X =
[[130 129 115 131 123 132 125 136 125 128 125 129]
 [136 133 133 127 124 124 128 125 124 136 133 129]
 [132 137 130 129 123 127 132 116 127 131 122 131]
 [131 139 133 136 143 128 122 122 134 124 132 130]
 [127 143 115 126 120 125 119 140 127 134 137 126]
 [131 151 108 133 134 134 125 123 132 130 131 121]
 [126 127 129 129 121 128 126 129 113 129 127 133]
 [127 120 122 125 133 125 131 131 126 133 132 129]
 [120 139 133 119 129 131 129 123 132 127 139 131]
 [125 126 126 122 127 125 129 122 140 128 119 132]
 [130 126 120 130 117 124 125 114 125 123 136 130]
 [127 137 130 129 130 124 121 132 122 126 114 129]
 [125 123 116 131 131 127 127 126 139 125 130 132]
 [135 107 128 131 133 125 132 126 127 132 128 129]]
X[-14,-12] -> 130
X[7,11] -> 129
X[-6] -> [120, 139, 133, 119, 129, 131, 129, 123, 132, 127, 139, 131]
X[-13,-10] -> 133
X[-2,-6] -> 127
X[:, 2] -> [115, 133, 130, 133, 115, 108, 129, 122, 133, 126, 120, 130, 116, 128]
X[-12,7] -> 116
X[-8,-7] -> 128
X[1,0] -> 136
X[-10] -> [127, 143, 115, 126, 120, 125, 119, 140, 127, 134, 137, 126]
X[-4,0] -> 130
X[-6,2] -> 133
X[12] -> [125, 123, 116, 131, 131, 127, 127, 126, 139, 125, 130, 132]
X[:, 8] -> [125, 124, 127, 134, 127, 132, 113, 126, 132, 140, 125, 122, 139, 127]
X[9,-8] -> 127
X[-12,-2] -> 122
X[1,-2] -> 133
X[6,7] -> 129
X[-8,9] -> 129
X[:, 3] -> [131, 127, 129, 136, 126, 133, 129, 125, 119, 122, 130, 129, 131, 131]
X[4,-1] -> 126
X[9,-12] -> 125
X[-10,7] -> 140
X[-10,1] -> 143
X[-3,-12] -> 127
X[10,4] -> 117
X[-11,-4] -> 134
X[-14] -> [130, 129, 115, 131, 123, 132, 125, 136, 125, 128, 125, 129]
X[-11,-3] -> 124
X[7] -> [127, 120, 122, 125, 133, 125, 131, 131, 126, 133, 132, 129]
X[9,-4] -> 140
X[0,5] -> 132
X[6] -> [126, 127, 129, 129, 121, 128, 126, 129, 113, 129, 127, 133]
X[6,6] -> 126
X[0,-1] -> 129
X[8,-6] -> 129
X[-10,-7] -> 125
X[7,6] -> 131

a = [126 140 106 138 136 137 137 137 128 115]
a[0]	126
a[5]	137
a[2]	106

m =
[[124 121 130 123 133 135 111 129 135 141 118 128 124 137]
 [131 126 148 119 126 123 139 129 135 112 140 148 106 124]
 [127 133 125 131 127 133 120 120 118 137 110 130 135 134]
 [126 127 134 124 119 123 127 140 134 125 128 136 128 131]
 [137 122 127 118 129 135 119 138 135 136 129 137 131 138]
 [123 127 125 137 122 126 137 140 129 125 134 122 136 112]
 [131 128 125 129 136 120 123 120 129 123 129 128 131 138]
 [124 132 124 142 142 146 135 116 117 140 119 119 142 125]
 [128 131 137 121 125 125 113 142 123 128 125 130 125 118]
 [128 134 133 123 120 132 128 128 129 119 136 128 128 125]
 [131 122 129 106 126 136 126 136 150 131 124 137 121 121]
 [121 121 113 138 141 129 136 123 128 136 126 126 131 128]]
m[0, 0] -> 124
m[:, 9] -> [141, 112, 137, 125, 136, 125, 123, 140, 128, 119, 131, 136]
m[2, 8] -> 118
m[11, 7] -> 123
m[1, 6] -> 139
m[1, 10] -> 140
m[6, 8] -> 129
m[8, 10] -> 125
m[5, 13] -> 112
m[2, 13] -> 134
m[:, 1] -> [121, 126, 133, 127, 122, 127, 128, 132, 131, 134, 122, 121]
m[2, 5] -> 133
m[11, 3] -> 138
m[:, 11] -> [128, 148, 130, 136, 137, 122, 128, 119, 130, 128, 137, 126]
m[10, 1] -> 122
m[10, 4] -> 126
m[:, 8] -> [135, 135, 118, 134, 135, 129, 129, 117, 123, 129, 150, 128]
m[2, 9] -> 137
m[5] -> [123, 127, 125, 137, 122, 126, 137, 140, 129, 125, 134, 122, 136, 112]
m[3] -> [126, 127, 134, 124, 119, 123, 127, 140, 134, 125, 128, 136, 128, 131]
m[10, 9] -> 131
m[9] -> [128, 134, 133, 123, 120, 132, 128, 128, 129, 119, 136, 128, 128, 125]
m[1, 11] -> 148
m[:, 13] -> [137, 124, 134, 131, 138, 112, 138, 125, 118, 125, 121, 128]
m[10, 10] -> 124
m[1, 3] -> 119
m[0] -> [124, 121, 130, 123, 133, 135, 111, 129, 135, 141, 118, 128, 124, 137]
m[0, 3] -> 123
m[6, 7] -> 120
m[1, 4] -> 126
m[1] -> [131, 126, 148, 119, 126, 123, 139, 129, 135, 112, 140, 148, 106, 124]
m[8] -> [128, 131, 137, 121, 125, 125, 113, 142, 123, 128, 125, 130, 125, 118]
m[11, 8] -> 128
m[:, 7] -> [129, 129, 120, 140, 138, 140, 120, 116, 142, 128, 136, 123]
m[:, 0] -> [124, 131, 127, 126, 137, 123, 131, 124, 128, 128, 131, 121]

arr = [101 104 110 115 125 120 117 115 115 112]
arr[0] -> 101
arr[-5] -> 120
arr[-7] -> 115

x =
[[151 137 133 129 130 139 128 138 121 140 117 121 113]
 [125 150 126 129 147 140 133 123 144 146 120 119 112]
 [116 139 136 117 132 126 138 130 120 139 132 124 104]
 [153 134 145 136 127 125 130 133 126 137 125 126 130]
 [120 142 125 132 140 144 126 125 147 138 128 117 116]
 [129 128 149 132 131 131 136 121 125 121 116 117 116]
 [140 149 129 126 105 118 125 121 124 127 130 146 131]
 [132 134 127 117 119 121 132 134 118 149 122 121 129]
 [134 132 128 130 134 137 128 107 126 112 138 127 127]]
x[0, -13]: 151
x[-3, -3]: 130
x[-9, -10]: 129
x[-8, 10]: 120
x[-5, -10]: 132
x[6]: [140, 149, 129, 126, 105, 118, 125, 121, 124, 127, 130, 146, 131]
x[1, -13]: 125
x[:, 4]: [130, 147, 132, 127, 140, 131, 105, 119, 134]
x[-1, -3]: 138
x[-5, 8]: 147
x[1, -10]: 129
x[1, 2]: 126
x[-5, 6]: 126
x[-1, -13]: 134
x[-5]: [120, 142, 125, 132, 140, 144, 126, 125, 147, 138, 128, 117, 116]
x[3, 8]: 126
x[:, 11]: [121, 119, 124, 126, 117, 117, 146, 121, 127]
x[4, -4]: 138
x[2, -9]: 132
x[7, -8]: 121
x[8, -12]: 132
x[-1, -8]: 137
x[7, 4]: 119
x[0, -11]: 133
x[:, -11]: [133, 126, 136, 145, 125, 149, 129, 127, 128]
x[3, 9]: 137
x[:, 6]: [128, 133, 138, 130, 126, 136, 125, 132, 128]
x[:, 5]: [139, 140, 126, 125, 144, 131, 118, 121, 137]
x[:, 9]: [140, 146, 139, 137, 138, 121, 127, 149, 112]
x[3, -2]: 126
x[-5, 5]: 144
x[-3, 11]: 146
x[:, 12]: [113, 112, 104, 130, 116, 116, 131, 129, 127]
x[0, 1]: 137

A = [134 121 120 118 156]
A[0] = 134

data = [129 149 146 153 136 150 146 101 142 152 133 145 149 125 135]
data[0] => 129
data[13] => 125
data[-13] => 146
data[-11] => 136
data[12] => 149

W =
[[136 140 118 123 145 127 130]
 [115 123 104 113 124 127 102]
 [116 112 102 152 120 121 119]
 [124 142 115 121 142 156 123]]
W[0,0] = 136
W[-2] = [116, 112, 102, 152, 120, 121, 119]
W[-4] = [136, 140, 118, 123, 145, 127, 130]
W[-1] = [124, 142, 115, 121, 142, 156, 123]
W[1,-7] = 115
W[-1,4] = 142
W[-3,-4] = 113
W[:, 1] = [140, 123, 112, 142]
W[-1,0] = 124
W[-4,3] = 123
W[-3,4] = 124

grid =
[[121 147 119 121]
 [133 121 130 132]
 [121 141 121 121]
 [133 132 132 132]
 [139 114 137 137]
 [116 156 116 118]
 [139 136 140 139]
 [121 145 123 122]]
grid[-8, -4]: 121
grid[-4, 3]: 137
grid[-6, -1]: 121
grid[5, 0]: 116
grid[-1, -1]: 122
grid[0, 2]: 119
grid[-1, -2]: 123
grid[2, -4]: 121
grid[3, 3]: 132
grid[1, 1]: 121
grid[:, 1]: [147, 121, 141, 132, 114, 156, 136, 145]
grid[-6, 1]: 141
grid[-7, 0]: 133
grid[2]: [121, 141, 121, 121]

M =
[[126 129 111 131 129]
 [137 118 131 128 141]
 [118 123 110 124 118]
 [121 104 126 121 113]]
M[0][0] => 126
M[3][1] => 104
M[2][1] => 123
M[1][1] => 118
M[0][1] => 129
M[:, 2] => [111, 131, 110, 126]
M[2] => [118, 123, 110, 124, 118]
M[0][4] => 129
M[1][4] => 141

B =
144	135	128	130	132	127
136	123	126	134	136	129
132	136	133	123	123	124
136	130	129	126	127	124
138	116	121	142	144	133
135	121	125	140	142	135
144	115	119	139	142	129
121	133	136	127	127	131
151	121	119	127	131	117
Indices start at 0.
(0, 0) => 144
(3, 1) => 130
(0, 1) => 135
(0, 4) => 132
(5, 2) => 125
(2, 0) => 132
(4, 0) => 138
(6, 5) => 129
(8, 2) => 119
(4, 4) => 144
(5, 1) => 121
(7, 2) => 136
(8, 3) => 127
(5, 5) => 135
(8, 5) => 117
(3, 3) => 126
